Here is a tiny trained network, its code and every weight. The questions are about switching its units off for an input and a target symbol, where a switched-off unit gives its printed mean instead of its output.

import numpy as np


def w(rows, s, z=0):
    codes = np.array(rows[::2]) - 128.0
    scale = np.full(codes.shape[1], s)
    scale[-1] = z or s
    return codes * scale


def f(y):
    return y / 2 * (1 + np.tanh(0.7978845608 * (y + 0.044715 * y**3)))


def softmax(a):
    e = np.exp(a - a.max(-1, keepdims=True))
    return e / e.sum(-1, keepdims=True)


def log_softmax(a):
    a = a - a.max(-1, keepdims=True)
    return a - np.log(np.exp(a).sum(-1, keepdims=True))


def net(x, mask):
    ids = ['θμσφψω'.index(c) for c in x.split()]
    T = len(ids)
    res = E[ids] + P[:T]
    r = res
    for j in range(2):
        rows = slice(2 * j, 2 * j + 2)
        q, k, v = (r @ M[0][rows].T for M in (Q, K, V))
        z = softmax(np.where(np.tri(T) > 0, q @ k.T / 2**0.5, -1e9)) @ v
        o = O[0][rows]
        res = res + np.where(mask[j], z, o[:, -1]) @ o[:, :-1]
    y = f(res @ A[0][:, :-1].T + A[0][:, -1])
    res = res + np.where(mask[2:26], y, B[0][:, -1]) @ B[0][:, :-1]
    return log_softmax(res[-1] @ U[:, :-1].T + U[:, -1])


Q, K, V, O, A, B = {}, {}, {}, {}, {}, {}
E = w([
[172,140,141,117],'θ',
[161,70,114,83],'μ',
[112,40,145,9],'σ',
[146,126,147,105],'φ',
[187,160,113,130],'ψ',
[241,3,61,77],'ω',
],0.017)
P = w([
[2,240,55,175],'0',
[34,173,117,191],'1',
[65,166,134,151],'2',
[98,173,155,128],'3',
[117,190,173,119],'4',
[129,191,187,100],'5',
[162,158,189,66],'6',
[146,228,221,44],'7',
[140,198,192,63],'8',
],0.0065)
Q[0] = w([
[125,98,37,140],'head 1',
[40,143,211,197],'head 1',
[255,148,229,30],'head 2',
[52,134,13,72],'head 2',
],0.0071)
K[0] = w([
[78,169,167,230],'head 1',
[71,49,70,74],'head 1',
[163,101,228,2],'head 2',
[91,98,100,125],'head 2',
],0.0076)
V[0] = w([
[150,246,167,145],'head 1',
[173,106,160,123],'head 1',
[179,140,162,162],'head 2',
[201,133,86,199],'head 2',
],0.014)
O[0] = w([
[77,154,254,89,82],'head 1',
[69,127,159,91,147],'head 1',
[70,22,105,131,61],'head 2',
[32,103,84,9,1],'head 2',
],0.0099,0.01)
A[0] = w([
[159,168,172,109,71],'neuron 1',
[58,86,159,128,210],'neuron 2',
[127,188,116,154,23],'neuron 3',
[141,162,101,74,58],'neuron 4',
[87,146,98,172,130],'neuron 5',
[238,127,58,117,146],'neuron 6',
[11,151,103,42,127],'neuron 7',
[118,210,118,137,95],'neuron 8',
[114,164,90,120,38],'neuron 9',
[173,119,199,103,95],'neuron 10',
[108,128,166,208,132],'neuron 11',
[102,143,180,105,209],'neuron 12',
[94,124,90,55,124],'neuron 13',
[155,127,153,176,78],'neuron 14',
[105,163,186,166,122],'neuron 15',
[100,121,121,124,72],'neuron 16',
[103,153,132,147,2],'neuron 17',
[106,126,107,91,33],'neuron 18',
[181,123,172,163,91],'neuron 19',
[134,96,109,135,60],'neuron 20',
[157,120,97,176,119],'neuron 21',
[55,184,94,172,209],'neuron 22',
[136,28,110,162,78],'neuron 23',
[177,23,138,115,119],'neuron 24',
],0.012,0.0054)
B[0] = w([
[142,150,75,56,168],'neuron 1',
[78,221,163,84,132],'neuron 2',
[128,31,107,130,136],'neuron 3',
[147,131,116,130,127],'neuron 4',
[163,27,110,119,125],'neuron 5',
[100,79,180,90,254],'neuron 6',
[33,35,45,184,140],'neuron 7',
[189,163,113,53,141],'neuron 8',
[89,29,111,163,125],'neuron 9',
[119,94,88,113,181],'neuron 10',
[102,210,228,206,148],'neuron 11',
[86,155,72,153,143],'neuron 12',
[84,142,71,195,139],'neuron 13',
[69,109,101,191,173],'neuron 14',
[113,140,165,94,149],'neuron 15',
[63,117,124,165,124],'neuron 16',
[130,70,219,158,122],'neuron 17',
[62,117,195,184,128],'neuron 18',
[76,105,78,152,206],'neuron 19',
[122,150,191,171,128],'neuron 20',
[98,83,164,100,173],'neuron 21',
[254,153,169,68,130],'neuron 22',
[172,185,180,154,137],'neuron 23',
[147,217,164,152,163],'neuron 24',
],0.0077,0.022)
U = w([
[70,123,194,105,57],'θ',
[72,116,121,156,52],'μ',
[155,183,165,180,249],'σ',
[126,125,174,255,75],'φ',
[186,71,168,81,131],'ψ',
[110,46,111,171,216],'ω',
],0.0095,0.0018)

Each question gives the input, a string of symbols that net reads in full, and the target symbol t.
The units are the heads (2 rows each of Q, K, V and O) and the neurons (one row each of A and B). Each row of codes is followed by its name. A weight is (code - 128) times the scale printed after its matrix; where a second scale follows, it is the last column's (O, A, B and U).
mask holds one flag per unit, heads first, then neurons. A switched-off unit (its flag False) gives its mean, the last column of its rows in O or B, instead of its output. The means were averaged over made-up inputs and are rounded, as every weight is.
A unit's drop is (log p(t) with every unit on - log p(t) with that unit switched off) / (log p(t) with every unit on - log p(t) with every unit switched off).
The circuit of an input: a set's keep is (log p(t) with only the set's units on - log p(t) with every unit switched off) / (log p(t) with every unit on - log p(t) with every unit switched off). Starting from the 12 units with the biggest drops (on a tie, the unit counted first), units are removed one at a time, each time the one whose removal leaves the highest keep (on an exact tie, the one counted first), for as long as the keep stays at least 0.8.
circuit, biggest first: the units of the circuit, biggest drop first
top k neurons: the k neurons with the biggest drops, biggest first
heads that matter: for each layer, one digit per head in row order, 1 if its drop is at least 0.15 and else 0, layers parted by /
input θ ω ψ, target ω: heads that matter -> 01
input σ σ σ θ, target ω: circuit, biggest first -> (head 1; neuron 24)
input ψ ψ ω φ, target μ: heads that matter -> 01
input θ ω θ, target ω: circuit, biggest first -> (head 2; neuron 7)
input σ ψ ω θ θ, target ψ: heads that matter -> 01
input σ ω φ ω φ, target ψ: top 2 neurons -> (neuron 19; neuron 14)
input φ φ μ θ θ θ, target θ: circuit, biggest first -> (head 2)
input ψ ψ θ σ, target σ: circuit, biggest first -> (neuron 6; head 1; head 2)
input ω ω σ, target ψ: heads that matter -> 10
input θ ψ ω, target μ: circuit, biggest first -> (head 2; head 1; neuron 13; neuron 6)
input ω σ ω μ, target ψ: heads that matter -> 11
input μ ω θ μ μ σ φ σ μ, target φ: heads that matter -> 01
input ψ ψ θ φ, target θ: top 3 neurons -> (neuron 2; neuron 19; neuron 14)
input θ ω φ, target ω: circuit, biggest first -> (head 2; head 1)
input ψ ω ω φ μ θ ω, target θ: circuit, biggest first -> (head 2; head 1)
input ψ θ ψ, target θ: heads that matter -> 11
input μ ω μ ψ ω φ, target ω: circuit, biggest first -> (head 1; head 2)
input φ ψ ψ, target μ: circuit, biggest first -> (head 2)
input ψ ω ψ ψ, target μ: circuit, biggest first -> (head 2; neuron 6)
input ω ψ ψ θ, target μ: circuit, biggest first -> (head 2; neuron 6)
input ψ ψ ψ φ ω ψ ψ φ, target μ: top 3 neurons -> (neuron 6; neuron 7; neuron 12)
input σ θ σ ω σ ω θ σ ω, target φ: top 2 neurons -> (neuron 24; neuron 14)
input ω σ ω, target ψ: top 2 neurons -> (neuron 6; neuron 21)
